Here is a tiny trained network, its code and every weight. The questions are about switching its units off for an input and a target symbol, where a switched-off unit gives its printed mean instead of its output.

import numpy as np


def w(rows, s, z=0):
    codes = np.array(rows[::2]) - 128.0
    scale = np.full(codes.shape[1], s)
    scale[-1] = z or s
    return codes * scale


def norm(h):
    return h / np.sqrt((h * h).mean(-1, keepdims=True) + 1e-5)


def f(y):
    return y / 2 * (1 + np.tanh(0.7978845608 * (y + 0.044715 * y**3)))


def softmax(a):
    e = np.exp(a - a.max(-1, keepdims=True))
    return e / e.sum(-1, keepdims=True)


def log_softmax(a):
    a = a - a.max(-1, keepdims=True)
    return a - np.log(np.exp(a).sum(-1, keepdims=True))


def net(x, mask):
    ids = ['αβγδεζηλμξπστφψω'.index(c) for c in x.split()]
    T = len(ids)
    res = E[ids] + P[:T]
    r = norm(res)
    for j in range(2):
        rows = slice(4 * j, 4 * j + 4)
        q, k, v = (r @ M[0][rows].T for M in (Q, K, V))
        z = softmax(np.where(np.tri(T) > 0, q @ k.T / 4**0.5, -1e9)) @ v
        o = O[0][rows]
        res = res + np.where(mask[j], z, o[:, -1]) @ o[:, :-1]
    y = f(norm(res) @ A[0][:, :-1].T + A[0][:, -1])
    res = res + np.where(mask[2:14], y, B[0][:, -1]) @ B[0][:, :-1]
    return log_softmax(norm(res)[-1] @ U[:, :-1].T + U[:, -1])


Q, K, V, O, A, B = {}, {}, {}, {}, {}, {}
E = w([
[59,197,110,143,112,27,73],'α',
[129,128,120,136,135,127,121],'β',
[127,128,125,132,132,129,116],'γ',
[126,126,120,141,128,127,122],'δ',
[130,131,120,143,130,123,127],'ε',
[127,129,123,141,131,128,120],'ζ',
[124,125,120,145,134,125,125],'η',
[123,122,122,137,135,130,117],'λ',
[149,132,106,142,98,114,108],'μ',
[128,124,117,138,132,125,124],'ξ',
[112,146,165,158,141,142,93],'π',
[130,133,124,136,135,126,121],'σ',
[131,233,111,4,187,107,26],'τ',
[133,151,165,148,119,133,158],'φ',
[106,133,124,126,167,115,170],'ψ',
[138,134,132,87,124,125,147],'ω',
],0.0032)
P = w([
[112,146,143,110,129,65,105],'0',
[132,185,94,120,141,134,104],'1',
[97,180,106,122,113,112,110],'2',
[177,158,118,117,166,124,98],'3',
[136,65,215,102,120,11,118],'4',
[51,138,155,100,81,38,117],'5',
[232,55,200,118,171,82,119],'6',
[133,194,72,135,131,214,136],'7',
[32,212,80,113,82,142,129],'8',
[234,114,130,145,165,209,140],'9',
[117,44,220,115,88,43,128],'10',
[9,129,153,94,59,51,122],'11',
[221,49,194,133,131,131,138],'12',
],0.0011)
Q[0] = w([
[65,108,172,90,58,42,143],'h1',
[125,213,59,106,164,183,148],'h1',
[133,99,203,73,144,72,153],'h1',
[230,46,188,131,172,151,175],'h1',
[172,77,223,117,141,111,161],'h2',
[1,205,104,82,57,60,89],'h2',
[116,91,212,94,116,63,155],'h2',
[150,196,38,131,202,203,98],'h2',
],0.0084)
K[0] = w([
[61,172,57,116,94,188,145],'h1',
[111,99,160,96,137,43,111],'h1',
[133,181,74,106,166,191,128],'h1',
[232,109,120,133,202,183,133],'h1',
[186,161,93,152,168,200,126],'h2',
[1,185,111,123,51,110,139],'h2',
[120,199,76,132,142,209,133],'h2',
[134,83,184,126,151,25,102],'h2',
],0.0079)
V[0] = w([
[173,211,212,131,156,118,148],'h1',
[167,61,150,148,80,130,92],'h1',
[114,106,139,129,39,131,81],'h1',
[148,208,162,165,70,93,116],'h1',
[80,91,162,181,119,91,184],'h2',
[109,122,146,139,245,134,143],'h2',
[176,133,66,113,128,88,204],'h2',
[151,124,166,5,125,123,131],'h2',
],0.0023)
O[0] = w([
[30,79,148,135,49,172,153,172],'h1',
[92,89,153,144,161,55,104,76],'h1',
[170,94,165,150,148,109,119,121],'h1',
[129,63,113,161,116,188,141,252],'h1',
[150,80,150,75,131,92,161,91],'h2',
[70,197,122,90,106,125,165,122],'h2',
[133,92,2,82,111,102,102,135],'h2',
[124,136,151,139,62,91,100,60],'h2',
],0.003,0.0013)
A[0] = w([
[117,135,157,115,177,160,166,175],'n1',
[119,142,117,81,155,113,174,146],'n2',
[183,113,86,128,57,117,58,5],'n3',
[120,103,172,124,112,146,173,105],'n4',
[171,132,88,131,172,112,90,75],'n5',
[94,192,125,100,71,63,112,2],'n6',
[110,100,111,136,151,154,156,119],'n7',
[146,101,67,75,96,119,136,90],'n8',
[125,153,120,147,132,111,145,106],'n9',
[162,148,122,2,49,138,166,21],'n10',
[114,156,98,144,123,149,118,153],'n11',
[76,130,135,146,118,144,131,119],'n12',
],0.0049,0.0015)
B[0] = w([
[153,142,91,158,119,34,174,218],'n1',
[93,94,123,91,4,121,107,119],'n2',
[154,145,63,143,66,72,122,180],'n3',
[149,152,140,133,62,163,147,150],'n4',
[91,98,189,133,71,144,144,151],'n5',
[141,125,115,155,171,139,188,105],'n6',
[145,137,130,81,149,130,150,254],'n7',
[170,113,138,144,175,115,115,185],'n8',
[108,118,122,103,138,121,76,113],'n9',
[196,70,242,146,151,75,138,208],'n10',
[143,94,195,92,113,68,106,234],'n11',
[191,131,140,119,107,130,108,212],'n12',
],0.003,0.00093)
U = w([
[38,204,106,178,196,1,116,129],'α',
[214,218,111,145,204,109,206,9],'β',
[142,82,133,114,36,228,149,57],'γ',
[179,178,135,70,72,190,87,13],'δ',
[123,8,116,235,178,154,60,37],'ε',
[134,134,98,158,135,192,140,179],'ζ',
[123,160,106,146,119,162,107,208],'η',
[167,56,32,34,212,165,140,159],'λ',
[204,127,32,192,41,53,76,158],'μ',
[34,77,163,184,214,129,219,146],'ξ',
[134,199,224,220,174,184,36,161],'π',
[16,51,174,97,56,134,75,130],'σ',
[129,169,162,10,160,67,20,124],'τ',
[140,205,180,178,32,170,230,151],'φ',
[68,129,80,45,55,48,235,96],'ψ',
[226,49,228,118,119,56,157,241],'ω',
],0.0073,0.0014)

Each question gives the input, a string of symbols that net reads in full, and the target symbol t.
The units are the heads (4 rows each of Q, K, V and O) and the neurons (one row each of A and B). Each row of codes is followed by its name. A weight is (code - 128) times the scale printed after its matrix; where a second scale follows, it is the last column's (O, A, B and U).
mask holds one flag per unit, heads first, then neurons. A switched-off unit (its flag False) gives its mean, the last column of its rows in O or B, instead of its output. The means were averaged over made-up inputs and are rounded, as every weight is.
A unit's drop is (log p(t) with every unit on - log p(t) with that unit switched off) / (log p(t) with every unit on - log p(t) with every unit switched off).
The circuit of an input: a set's keep is (log p(t) with only the set's units on - log p(t) with every unit switched off) / (log p(t) with every unit on - log p(t) with every unit switched off). Starting from the 12 units with the biggest drops (on a tie, the unit counted first), units are removed one at a time, each time the one whose removal leaves the highest keep (on an exact tie, the one counted first), for as long as the keep stays at least 0.8.
circuit, biggest first: the units of the circuit, biggest drop first
unit that matters most: the unit with the biggest drop
top k neurons: the k neurons with the biggest drops, biggest first
which heads matter: for each layer, one digit per head in row order, 1 if its drop is at least 0.15 and else 0, layers parted by /
input γ μ δ ψ η ε, target ξ: top neuron -> (n5)
input ε δ σ λ φ ε γ β γ, target λ: circuit, biggest first -> (h2 h1 n10)
input τ γ α ψ β ω β ε β ω ε ζ ξ, target μ: circuit, biggest first -> (h2 n3)
input ψ ε ψ η, target ω: which heads matter -> 11
input μ ω α ε ψ ε ε δ α ζ δ ω δ, target β: which heads matter -> 11
input ω ε λ ε ω ε, target α: top 3 neurons -> (n1 n10 n3)
input π β σ π τ ε ε β ξ ξ, target λ: top 3 neurons -> (n10 n7 n8)
input μ μ γ ζ β ξ, target π: which heads matter -> 01
input ω ζ ε ω ω γ ε β ζ η σ σ, target β: circuit, biggest first -> (h1 h2 n10)
input η ω ξ ε, target ψ: which heads matter -> 01
input ζ ε η γ λ σ ε ψ γ ε μ ξ ψ, target ψ: which heads matter -> 00
input ε ε β λ δ ξ, target τ: which heads matter -> 11
input ε ε η ε σ ω β π ε ε γ, target φ: top 2 neurons -> (n4 n1)
input φ γ δ γ, target γ: circuit, biggest first -> (h1)
input ε ζ δ ψ ψ ζ σ π λ ω φ γ, target α: top 2 neurons -> (n1 n10)
input ξ ε ξ, target σ: which heads matter -> 10
input γ φ λ δ η ε γ ε ε ε ω μ σ, target λ: which heads matter -> 11
input α γ ε α δ ε ζ ε τ γ η, target λ: circuit, biggest first -> (h2 n10 h1 n7)
input ψ η ε ε, target ω: which heads matter -> 01
input ε δ ε ψ β, target ξ: top 2 neurons -> (n5 n3)
input φ ε ε, target γ: unit that matters most -> h1
input ζ γ ε β λ, target π: which heads matter -> 01
input δ σ η β λ ε, target ψ: top 3 neurons -> (n2 n1 n10)
input ε φ α δ, target λ: circuit, biggest first -> (h2 n10)
input δ ω δ μ δ η δ ε, target ξ: top 2 neurons -> (n3 n5)
input γ β σ ε, target π: which heads matter -> 01
input α β α γ π ε ε γ ω ε, target λ: which heads matter -> 11
